Here is a tiny trained network, its code and every weight. The questions are about switching its units off for an input and a class, where a switched-off unit gives its printed mean instead of its output.

import numpy as np


def w(rows, s, z=0):
    codes = np.array(rows[::2]) - 128.0
    scale = np.full(codes.shape[1], s)
    scale[-1] = z or s
    return codes * scale


def f(y):
    return y / 2 * (1 + np.tanh(0.7978845608 * (y + 0.044715 * y**3)))


def log_softmax(a):
    a = a - a.max(-1, keepdims=True)
    return a - np.log(np.exp(a).sum(-1, keepdims=True))


def net(x, mask):
    res = np.array(x, float).reshape(1, 6) / 4 @ E
    y = f(res @ A[0][:, :-1].T + A[0][:, -1])
    res = res + np.where(mask, y, B[0][:, -1]) @ B[0][:, :-1]
    return log_softmax(res[-1] @ U[:, :-1].T + U[:, -1])


A, B = {}, {}
E = w([
[51,51,196,137,64,55,134,138,154,218,203,98],'x0',
[152,82,39,57,101,102,2,140,44,137,197,201],'x1',
[86,237,223,41,169,68,146,222,116,134,124,204],'x2',
[134,99,101,138,217,25,60,175,197,36,155,60],'x3',
[62,52,205,227,135,177,54,223,72,85,52,164],'x4',
[24,152,137,115,207,114,23,26,148,191,51,136],'x5',
],0.0053)
A[0] = w([
[143,84,89,63,117,110,58,121,40,127,176,167,48],'neuron 0',
[62,144,143,96,183,118,61,44,138,158,76,136,121],'neuron 1',
[110,218,166,79,155,90,141,181,124,98,87,200,48],'neuron 2',
[122,164,197,192,152,159,207,118,205,136,110,64,139],'neuron 3',
[140,129,134,108,81,201,170,119,58,222,114,188,1],'neuron 4',
[163,203,49,118,190,214,112,133,105,2,74,163,166],'neuron 5',
[82,111,166,206,129,169,95,207,84,113,84,133,70],'neuron 6',
[61,47,192,122,89,57,138,151,157,215,223,83,184],'neuron 7',
[60,172,134,129,169,144,60,31,118,209,83,143,133],'neuron 8',
[48,72,177,143,68,66,145,124,136,200,207,108,123],'neuron 9',
[104,156,180,179,163,150,179,99,200,145,47,46,147],'neuron 10',
[104,80,167,190,106,179,75,178,83,73,83,136,42],'neuron 11',
[149,214,76,84,128,107,177,63,168,174,177,96,61],'neuron 12',
[118,169,192,202,146,147,217,103,186,130,67,57,99],'neuron 13',
[138,92,87,119,209,18,81,186,168,44,143,32,82],'neuron 14',
[132,38,60,177,92,164,125,49,123,125,106,46,39],'neuron 15',
[134,141,132,107,61,200,151,101,46,215,122,197,6],'neuron 16',
[125,84,116,118,201,43,82,154,198,46,165,99,91],'neuron 17',
[138,92,49,119,96,117,45,117,67,139,168,174,10],'neuron 18',
[94,170,198,46,180,77,162,198,109,151,124,170,41],'neuron 19',
[188,116,135,132,54,156,202,182,90,94,181,164,92],'neuron 20',
[112,206,197,79,182,68,128,189,98,126,147,171,8],'neuron 21',
[161,22,80,197,116,166,125,33,156,84,131,95,69],'neuron 22',
[113,132,160,98,32,191,170,89,77,209,106,184,77],'neuron 23',
[192,203,49,110,222,178,154,115,79,68,62,136,130],'neuron 24',
[68,143,139,123,177,110,51,37,159,182,88,154,132],'neuron 25',
[91,95,151,198,138,154,99,200,80,108,96,150,32],'neuron 26',
[112,216,194,75,143,87,145,189,126,118,132,206,26],'neuron 27',
[162,172,93,80,109,82,156,76,182,158,178,99,88],'neuron 28',
[77,60,184,137,84,48,119,130,147,216,203,92,132],'neuron 29',
[146,100,114,129,168,33,61,183,219,55,163,87,62],'neuron 30',
[93,98,173,202,154,165,95,183,93,74,88,169,95],'neuron 31',
[159,179,69,70,139,103,169,79,168,173,169,100,40],'neuron 32',
[106,125,129,202,112,168,185,87,221,103,82,51,71],'neuron 33',
[193,195,104,79,128,75,170,68,150,170,166,87,60],'neuron 34',
[182,111,131,125,91,119,162,210,133,70,185,120,154],'neuron 35',
[161,176,90,61,142,98,174,58,144,127,169,97,73],'neuron 36',
[184,116,131,140,75,132,204,206,90,77,156,124,126],'neuron 37',
[168,116,131,117,78,137,198,208,92,78,177,112,119],'neuron 38',
[224,102,162,144,84,155,174,186,103,87,186,98,120],'neuron 39',
[165,56,79,190,133,176,100,53,121,136,122,73,112],'neuron 40',
[103,72,174,170,144,165,102,188,77,102,92,143,49],'neuron 41',
[145,89,57,107,130,120,52,113,35,146,174,166,54],'neuron 42',
[136,101,62,76,87,109,37,132,65,147,161,174,43],'neuron 43',
[175,110,129,129,88,136,194,204,125,66,200,139,168],'neuron 44',
],0.0051,0.0009)
B[0] = w([
[56,197,120,45,92,107,192,191,97,14,164,115,212],'neuron 0',
[60,53,126,117,191,202,69,120,223,146,197,114,211],'neuron 1',
[188,52,165,101,161,123,202,161,97,191,150,106,207],'neuron 2',
[79,189,105,32,88,113,176,224,127,25,187,164,238],'neuron 3',
[82,164,177,173,153,192,158,47,72,76,54,71,222],'neuron 4',
[152,47,11,194,172,113,189,236,132,185,45,227,248],'neuron 5',
[165,95,205,148,50,59,53,95,136,113,149,191,220],'neuron 6',
[170,87,8,189,154,123,181,206,142,154,19,194,255],'neuron 7',
[65,100,109,120,205,210,72,109,230,121,164,110,227],'neuron 8',
[132,96,14,197,179,122,187,193,139,150,47,202,227],'neuron 9',
[69,141,123,42,119,124,148,197,141,64,175,141,236],'neuron 10',
[154,83,193,169,43,42,74,77,151,136,142,198,221],'neuron 11',
[141,90,190,164,18,61,64,70,150,111,121,210,201],'neuron 12',
[61,209,122,58,62,85,186,241,83,25,203,140,247],'neuron 13',
[107,155,175,171,131,209,181,38,56,98,30,79,251],'neuron 14',
[231,54,216,62,157,111,172,137,53,243,183,71,224],'neuron 15',
[95,193,171,141,113,194,175,58,85,93,43,76,234],'neuron 16',
[93,198,158,183,154,199,178,22,58,95,45,69,224],'neuron 17',
[79,160,140,41,96,117,178,185,85,84,185,132,209],'neuron 18',
[213,33,196,57,174,139,159,142,72,233,169,67,220],'neuron 19',
[59,114,104,128,170,198,81,88,189,135,147,103,232],'neuron 20',
[208,58,220,76,167,140,177,135,87,191,150,71,211],'neuron 21',
[234,37,225,45,163,139,184,135,41,227,181,75,230],'neuron 22',
[80,223,133,220,148,208,186,17,58,70,4,76,243],'neuron 23',
[154,45,36,185,124,113,169,201,151,163,60,234,227],'neuron 24',
[61,56,115,114,202,190,72,134,235,117,184,132,220],'neuron 25',
[161,106,195,162,17,47,65,76,138,121,129,183,203],'neuron 26',
[222,44,230,72,173,121,161,105,48,235,173,43,219],'neuron 27',
[138,74,194,187,43,50,90,85,128,116,84,198,188],'neuron 28',
[158,88,33,170,177,129,193,203,124,138,44,197,234],'neuron 29',
[91,214,186,173,111,200,195,3,54,82,4,58,230],'neuron 30',
[155,101,178,141,48,62,84,115,135,133,135,201,223],'neuron 31',
[136,91,204,174,46,52,62,76,132,110,128,211,187],'neuron 32',
[130,135,161,32,104,94,177,202,85,101,166,113,220],'neuron 33',
[120,80,211,162,23,58,56,95,148,115,112,202,197],'neuron 34',
[72,98,120,140,167,207,66,100,179,140,127,100,208],'neuron 35',
[146,103,214,186,56,53,62,90,156,133,111,218,187],'neuron 36',
[63,53,108,124,184,173,59,96,214,130,178,114,227],'neuron 37',
[81,77,109,137,181,208,67,112,210,135,181,105,219],'neuron 38',
[97,101,127,117,176,182,73,110,200,136,167,125,224],'neuron 39',
[225,16,201,42,200,156,160,162,79,211,199,69,217],'neuron 40',
[152,85,191,167,33,46,50,96,136,128,132,180,204],'neuron 41',
[59,156,132,49,106,106,213,208,88,66,201,130,216],'neuron 42',
[43,178,116,28,85,100,183,213,90,32,162,138,220],'neuron 43',
[78,57,121,135,183,203,86,88,228,118,161,128,226],'neuron 44',
],0.0043,0.0041)
U = w([
[205,107,167,83,153,126,145,139,85,215,173,83,125],'0',
[140,124,159,163,59,67,63,102,144,116,133,180,122],'1',
[81,163,112,69,109,113,158,196,112,46,176,131,125],'2',
[104,167,133,173,141,172,153,63,86,98,61,85,125],'3',
[86,114,101,129,182,176,68,124,216,139,174,119,135],'4',
[157,114,38,175,150,114,158,195,133,165,74,180,133],'5',
[152,180,83,153,137,98,94,141,137,150,159,90,161],'6',
[165,246,65,192,125,80,57,161,114,182,191,55,7],'7',
],0.012,0.011)

Each question gives the input, the list of numbers given to net, and the class t.
The units are the neurons (one row each of A and B). Each row of codes is followed by its name. A weight is (code - 128) times the scale printed after its matrix; where a second scale follows, it is the last column's (A, B and U).
mask holds one flag per neuron, in row order. A switched-off neuron (its flag False) gives its mean, the last column of its row in B, instead of its output. The means were averaged over made-up inputs and are rounded, as every weight is.
A unit's drop is (log p(t) with every unit on - log p(t) with that unit switched off) / (log p(t) with every unit on - log p(t) with every unit switched off).
The circuit of an input: a set's keep is (log p(t) with only the set's units on - log p(t) with every unit switched off) / (log p(t) with every unit on - log p(t) with every unit switched off). Starting from the 12 units with the biggest drops (on a tie, the unit counted first), units are removed one at a time, each time the one whose removal leaves the highest keep (on an exact tie, the one counted first), for as long as the keep stays at least 0.8.
circuit, biggest first: the units of the circuit, biggest drop first
top k neurons: the k neurons with the biggest drops, biggest first
drop of u: that unit's drop, to one decimal
input [-6,-7,-3,3,5,5], class 2: circuit, biggest first -> (neuron 13; neuron 10)
input [-8,-6,0,2,-5,5], class 5: circuit, biggest first -> (neuron 24)
input [8,3,3,2,6,0], class 5: top 3 neurons -> (neuron 7; neuron 29; neuron 9)
input [-4,5,-2,-5,-1,2], class 2: circuit, biggest first -> (neuron 42; neuron 43)
input [-7,-2,-8,-1,8,6], class 0: circuit, biggest first -> (neuron 40; neuron 22)
input [1,5,-5,3,-1,-6], class 4: circuit, biggest first -> (neuron 44; neuron 35)
input [-7,3,-8,1,-8,8], class 0: top 3 neurons -> (neuron 40; neuron 22; neuron 15)
input [6,-8,-5,3,7,5], class 2: circuit, biggest first -> (neuron 13; neuron 3)
input [3,-6,1,0,5,1], class 2: top 3 neurons -> (neuron 13; neuron 3; neuron 10)
input [3,-8,8,1,2,-5], class 0: top 4 neurons -> (neuron 27; neuron 19; neuron 21; neuron 2)
input [-2,-8,0,5,7,4], class 2: top 4 neurons -> (neuron 13; neuron 10; neuron 3; neuron 33)
input [3,6,-5,-8,-6,1], class 3: top 3 neurons -> (neuron 23; neuron 16; neuron 4)
input [-3,-5,-8,4,-1,8], class 0: top 3 neurons -> (neuron 22; neuron 15; neuron 40)
input [6,7,5,1,5,8], class 4: circuit, biggest first -> (neuron 25)
input [6,0,1,5,2,4], class 5: circuit, biggest first -> (neuron 7; neuron 29)
input [-5,4,-7,6,-3,-1], class 0: top 2 neurons -> (neuron 22; neuron 40)
input [2,-2,-1,8,3,-6], class 3: top 2 neurons -> (neuron 30; neuron 14)
input [5,5,5,7,5,4], class 3: top 3 neurons -> (neuron 30; neuron 17; neuron 14)
input [7,-3,-3,-3,4,7], class 4: top 4 neurons -> (neuron 8; neuron 25; neuron 1; neuron 5)
input [-8,-6,2,-5,-6,5], class 5: circuit, biggest first -> (neuron 24)
input [-6,4,-2,2,-1,-1], class 5: top 2 neurons -> (neuron 5; neuron 24)
input [-6,-8,-1,-7,1,4], class 2: drop of neuron 10 -> 0.1
input [-4,-5,-3,-1,-6,7], class 4: drop of neuron 11 -> 0.2
